Below are the code and all the weights of a small trained network. Each question names an input and a class and asks about switching units off, where a switched-off unit gives its printed mean instead of its output.

import numpy as np


def w(rows, s, z=0):
    codes = np.array(rows[::2]) - 128.0
    scale = np.full(codes.shape[1], s)
    scale[-1] = z or s
    return codes * scale


def f(y):
    return y / 2 * (1 + np.tanh(0.7978845608 * (y + 0.044715 * y**3)))


def log_softmax(a):
    a = a - a.max(-1, keepdims=True)
    return a - np.log(np.exp(a).sum(-1, keepdims=True))


def net(x, mask):
    res = np.array(x, float).reshape(1, 8) / 4 @ E
    y = f(res @ A[0][:, :-1].T + A[0][:, -1])
    res = res + np.where(mask, y, B[0][:, -1]) @ B[0][:, :-1]
    return log_softmax(res[-1] @ U[:, :-1].T + U[:, -1])


A, B = {}, {}
E = w([
[78,147,161,139,91,42,48,61,128],'x0',
[188,254,124,202,93,158,141,84,95],'x1',
[120,136,116,128,135,112,146,114,111],'x2',
[123,119,125,146,121,148,89,155,161],'x3',
[181,141,82,88,45,99,91,139,167],'x4',
[200,110,137,137,163,114,60,150,42],'x5',
[152,173,134,115,182,26,147,170,172],'x6',
[132,135,134,112,130,112,157,106,105],'x7',
],0.0088)
A[0] = w([
[89,124,134,156,120,138,154,100,198,116],'n0',
[192,128,171,132,161,118,79,119,89,104],'n1',
[127,96,105,111,109,198,108,47,117,97],'n2',
[190,141,87,69,69,142,97,122,161,131],'n3',
[90,171,138,120,86,122,202,112,165,85],'n4',
[86,159,166,126,120,89,40,56,132,38],'n5',
[182,248,147,222,97,157,140,97,130,1],'n6',
[120,165,161,80,161,95,147,165,138,146],'n7',
[143,205,123,115,183,78,129,169,173,61],'n8',
[94,158,224,158,182,186,116,132,136,136],'n9',
[193,103,86,150,141,160,181,168,131,52],'n10',
],0.011,0.0072)
B[0] = w([
[196,105,78,133,125,124,95,167,75,174],'n0',
[181,94,80,149,144,138,116,158,125,192],'n1',
[112,179,205,148,123,156,79,178,105,193],'n2',
[91,173,112,116,234,107,163,92,120,206],'n3',
[188,120,90,146,128,124,111,176,105,176],'n4',
[144,120,143,182,108,135,248,154,154,194],'n5',
[72,56,130,88,90,70,91,113,142,254],'n6',
[131,159,151,106,88,123,98,113,125,172],'n7',
[106,177,189,127,120,176,71,154,120,178],'n8',
[110,140,74,127,181,141,143,84,145,198],'n9',
[141,102,180,174,100,106,178,133,200,178],'n10',
],0.013,0.0092)
U = w([
[142,101,198,198,77,123,243,159,209,29],'0',
[32,2,152,30,93,85,88,152,135,105],'1',
[227,99,45,167,122,128,82,201,52,35],'2',
[99,196,253,136,101,189,67,148,91,71],'3',
[81,190,80,129,223,123,150,46,129,77],'4',
[115,130,134,134,115,129,127,123,125,254],'5',
[129,121,126,128,115,128,116,120,131,238],'6',
[147,124,145,115,95,143,135,105,130,240],'7',
],0.0096,0.0076)

Each question gives the input, the list of numbers given to net, and the class t.
The units are the neurons (one row each of A and B). Each row of codes is followed by its name. A weight is (code - 128) times the scale printed after its matrix; where a second scale follows, it is the last column's (A, B and U).
mask holds one flag per neuron, in row order. A switched-off neuron (its flag False) gives its mean, the last column of its row in B, instead of its output. The means were averaged over made-up inputs and are rounded, as every weight is.
A unit's drop is (log p(t) with every unit on - log p(t) with that unit switched off) / (log p(t) with every unit on - log p(t) with every unit switched off).
The circuit of an input: a set's keep is (log p(t) with only the set's units on - log p(t) with every unit switched off) / (log p(t) with every unit on - log p(t) with every unit switched off). Starting from all 11 units, units are removed one at a time, each time the one whose removal leaves the highest keep (on an exact tie, the one counted first), for as long as the keep stays at least 0.8.
units of the circuit, in order: the units of the circuit, biggest drop first
most important unit: the unit with the biggest drop
k most important neurons: the k neurons with the biggest drops, biggest first
drop of u: that unit's drop, to one decimal
input [5,-5,-1,-3,-8,-5,8,1], class 3: 4 most important neurons -> [n8 n7 n6 n3]
input [-2,8,-4,2,-7,8,-2,-2], class 1: units of the circuit, in order -> [n6]
input [-5,-3,0,-8,-8,-4,0,-8], class 4: 3 most important neurons -> [n9 n6 n5]
input [-6,-2,2,-6,-4,-4,6,8], class 7: 3 most important neurons -> [n5 n7 n2]
input [7,4,-3,-2,0,-7,6,-7], class 0: 3 most important neurons -> [n5 n1 n2]
input [6,-2,4,8,-5,-8,-7,2], class 2: units of the circuit, in order -> [n0 n4]
input [0,-4,-4,-4,-5,-2,5,0], class 3: units of the circuit, in order -> [n6 n7]
input [-5,6,-8,3,-8,1,-6,-5], class 4: 3 most important neurons -> [n9 n8 n5]
input [6,7,-1,-2,-2,2,-3,6], class 1: 2 most important neurons -> [n6 n10]
input [-5,4,-8,4,0,4,-8,5], class 3: 2 most important neurons -> [n2 n5]
input [-8,-7,5,1,3,6,8,-4], class 0: 2 most important neurons -> [n10 n6]
input [4,-3,2,-6,-4,3,6,-3], class 3: 3 most important neurons -> [n6 n8 n7]
input [7,6,1,3,-1,-8,-4,-8], class 2: 2 most important neurons -> [n0 n4]
input [-1,-7,-4,-7,-8,-7,8,-2], class 3: most important unit -> n8
input [3,-6,4,-5,1,-5,-7,1], class 3: units of the circuit, in order -> [n2 n6]
input [-7,1,1,3,8,6,-8,4], class 3: drop of n3 -> 0.0
input [6,3,-7,-6,2,-5,-8,6], class 3: drop of n1 -> 0.1
input [7,1,6,1,4,-2,2,1], class 0: drop of n5 -> 1.0
